[[125 122 127 127 131 128 131]
 [129 129 123 129 125 131 129]
 [133 121 132 128 129 131 128]
 [151 130 128 131 125 127 128]]
|
[[133 121 132 128 129 131 128]
 [151 130 128 131 125 127 128]
 [125 122 127 127 131 128 131]
 [129 129 123 129 125 131 129]]

[[141 145 120 111 112 133 140]
 [128 117 106 131 124 145 133]
 [121 134 127 127 133 137 121]]
|
[[121 134 127 127 133 137 121]
 [141 145 120 111 112 133 140]
 [128 117 106 131 124 145 133]]

[[136 147 102 128 145 127 137 138 128 120 143 148 118 104 134]
 [127 140 116 107 139 128 128 127 109 132 136 142 131 117 127]
 [139 108 104 122 112 133 143 141 125 157 116 108 157 106 138]]
|
[[127 140 116 107 139 128 128 127 109 132 136 142 131 117 127]
 [139 108 104 122 112 133 143 141 125 157 116 108 157 106 138]
 [136 147 102 128 145 127 137 138 128 120 143 148 118 104 134]]

[[148 152 120 133]
 [117 106 102 106]
 [142 144 129 119]
 [131 132 131 146]
 [105 129 153 133]
 [116 152 122 139]
 [112 108 108 103]
 [139 124 105 106]
 [137 107 125 117]
 [129 134 136 141]
 [123 121 106 154]]
|
[[105 129 153 133]
 [129 134 136 141]
 [131 132 131 146]
 [142 144 129 119]
 [137 107 125 117]
 [116 152 122 139]
 [148 152 120 133]
 [112 108 108 103]
 [123 121 106 154]
 [139 124 105 106]
 [117 106 102 106]]

[[126 137 138 140 130 121 130 130 124]
 [134 131 121 131 136 129 130 135 134]
 [128 122 133 131 123 106 131 138 129]
 [153 113 147 129 112 146 118 125 108]
 [128 139 126 143 123 120 128 144 122]
 [118 139 130 141 117 124 132 140 137]]
|
[[153 113 147 129 112 146 118 125 108]
 [126 137 138 140 130 121 130 130 124]
 [128 122 133 131 123 106 131 138 129]
 [118 139 130 141 117 124 132 140 137]
 [128 139 126 143 123 120 128 144 122]
 [134 131 121 131 136 129 130 135 134]]

[[135 119 130 129 125 119 144 121 111 128 132]
 [138 117 131 129 124 112 152 121 101 129 134]
 [134 133 137 155 119 139 118 148 134 123 136]
 [131 117 129 125 124 133 139 124 134 143 132]]
|
[[134 133 137 155 119 139 118 148 134 123 136]
 [138 117 131 129 124 112 152 121 101 129 134]
 [135 119 130 129 125 119 144 121 111 128 132]
 [131 117 129 125 124 133 139 124 134 143 132]]
---
[[111 143 109 104]
 [112 135 117 136]
 [129 123 112 132]
 [158 143 144 127]
 [113 134 139 148]
 [149 142 148 123]
 [122 143 114 112]]
|
[[158 143 144 127]
 [149 142 148 123]
 [129 123 112 132]
 [122 143 114 112]
 [113 134 139 148]
 [112 135 117 136]
 [111 143 109 104]]

[[122 121 123 112 130 107]
 [133 140 116 141 128 125]
 [107 129 136 139 141 128]]
|
[[133 140 116 141 128 125]
 [122 121 123 112 130 107]
 [107 129 136 139 141 128]]

[[111 126 143 125 135 130 134 120 136 129 133 110 134 138]
 [128 131 141 121 121 125 121 138 142 134 134 125 138 131]
 [121 123 103 124 128 115 114 141 112 119 127 132 111 135]
 [114 127 116 111 140 133 139 131 141 122 124 120 118 131]]
|
[[128 131 141 121 121 125 121 138 142 134 134 125 138 131]
 [121 123 103 124 128 115 114 141 112 119 127 132 111 135]
 [114 127 116 111 140 133 139 131 141 122 124 120 118 131]
 [111 126 143 125 135 130 134 120 136 129 133 110 134 138]]

[[124 132 122 120 134 118 131 132]
 [137 129 128 126 120 128 119 119]
 [112 130 139 143 143 140 146 140]
 [136 111  98 123 105 135 101 102]
 [141 111 113 121 119 127 114 117]]
|
[[141 111 113 121 119 127 114 117]
 [137 129 128 126 120 128 119 119]
 [136 111  98 123 105 135 101 102]
 [124 132 122 120 134 118 131 132]
 [112 130 139 143 143 140 146 140]]

[[146 114 128 110 125 111 144 120]
 [ 98 134 145 122 108 120 120 134]
 [129 157 127 117 116 105 126 137]
 [128 147 131 142 147 144 135 121]
 [145 125 124 138 126 138 113 120]]
|
[[146 114 128 110 125 111 144 120]
 [145 125 124 138 126 138 113 120]
 [129 157 127 117 116 105 126 137]
 [128 147 131 142 147 144 135 121]
 [ 98 134 145 122 108 120 120 134]]

[[131 130 127 122 133]
 [135 103 128 139 119]
 [129 129 125 124 132]
 [127 123 128 133 124]
 [130 120 128 131 126]]
|
[[135 103 128 139 119]
 [131 130 127 122 133]
 [130 120 128 131 126]
 [129 129 125 124 132]
 [127 123 128 133 124]]

[[129 130 140 119 136 129 129 130 125 128 147 135]
 [142 119 128 111 135 128 111 114 111 138 111 137]
 [130 130 129 134 114 106 127 123 124 111 149 122]
 [115 124 124 140 100 108 125 133 137 112 119 111]
 [126 131 122 112 106 107 106 129 115 113 147 123]]
|
[[142 119 128 111 135 128 111 114 111 138 111 137]
 [130 130 129 134 114 106 127 123 124 111 149 122]
 [129 130 140 119 136 129 129 130 125 128 147 135]
 [126 131 122 112 106 107 106 129 115 113 147 123]
 [115 124 124 140 100 108 125 133 137 112 119 111]]
---
[[117 141 127 122]
 [106 132 127 145]]
|
[117 132]

[[118 119 122 132 120]
 [138 111 129 134 130]
 [151 135 132 134 130]
 [116 122 126 151 103]
 [129 125 136 129 138]]
|
[118 111 132 151 138]

[[100 141 145]
 [126 119 110]
 [124 123 115]
 [123 123 116]
 [110 139 138]]
|
[100 119 115]

[[127 129 127 103]
 [128 127 132 111]
 [130 128 125 123]
 [128 128 135 154]]
|
[127 127 125 154]

[[131 101]
 [137 104]
 [136 103]]
|
[131 104]

[[135 121  98]
 [125 105 125]]
|
[135 105]
---
[[116 103 110 141 118 131 122 142 129 122 131 144 149 121 147 122]
 [137 117 129 125 142 114 121 123 139 114 116 118 132 145 138 147]
 [123 129 131 119 125 136 120 137 134 144 136 114 131 118 112 139]
 [144 122 139 154 107 108 124 119 128 143 135 118 125 127 130 124]]
|
[[116 137 123 144]
 [103 117 129 122]
 [110 129 131 139]
 [141 125 119 154]
 [118 142 125 107]
 [131 114 136 108]
 [122 121 120 124]
 [142 123 137 119]
 [129 139 134 128]
 [122 114 144 143]
 [131 116 136 135]
 [144 118 114 118]
 [149 132 131 125]
 [121 145 118 127]
 [147 138 112 130]
 [122 147 139 124]]

[[125 100 150 128]
 [103 104 144 125]]
|
[[125 103]
 [100 104]
 [150 144]
 [128 125]]

[[130 141]
 [130 140]
 [123 143]
 [128 118]
 [139 142]
 [128 122]
 [126 128]
 [127 150]
 [140 124]
 [139 118]
 [115 122]
 [122 109]]
|
[[130 130 123 128 139 128 126 127 140 139 115 122]
 [141 140 143 118 142 122 128 150 124 118 122 109]]

[[112 131 111]
 [140 120 116]
 [120 132 144]
 [125 100 125]
 [154 132 128]
 [125 142 128]
 [123 127 127]
 [109 146 120]
 [103 125 127]
 [120 125 134]
 [141 136 141]
 [121 121 132]]
|
[[112 140 120 125 154 125 123 109 103 120 141 121]
 [131 120 132 100 132 142 127 146 125 125 136 121]
 [111 116 144 125 128 128 127 120 127 134 141 132]]

[[106 115 129 131 120 134 128 140 126]
 [126 140 124 113 123 147 137 129 125]]
|
[[106 126]
 [115 140]
 [129 124]
 [131 113]
 [120 123]
 [134 147]
 [128 137]
 [140 129]
 [126 125]]

[[128 129 134 130 136 152 122 125 124 132 132]
 [147 142 125 135 131 142 136 122 123 141 124]]
|
[[128 147]
 [129 142]
 [134 125]
 [130 135]
 [136 131]
 [152 142]
 [122 136]
 [125 122]
 [124 123]
 [132 141]
 [132 124]]
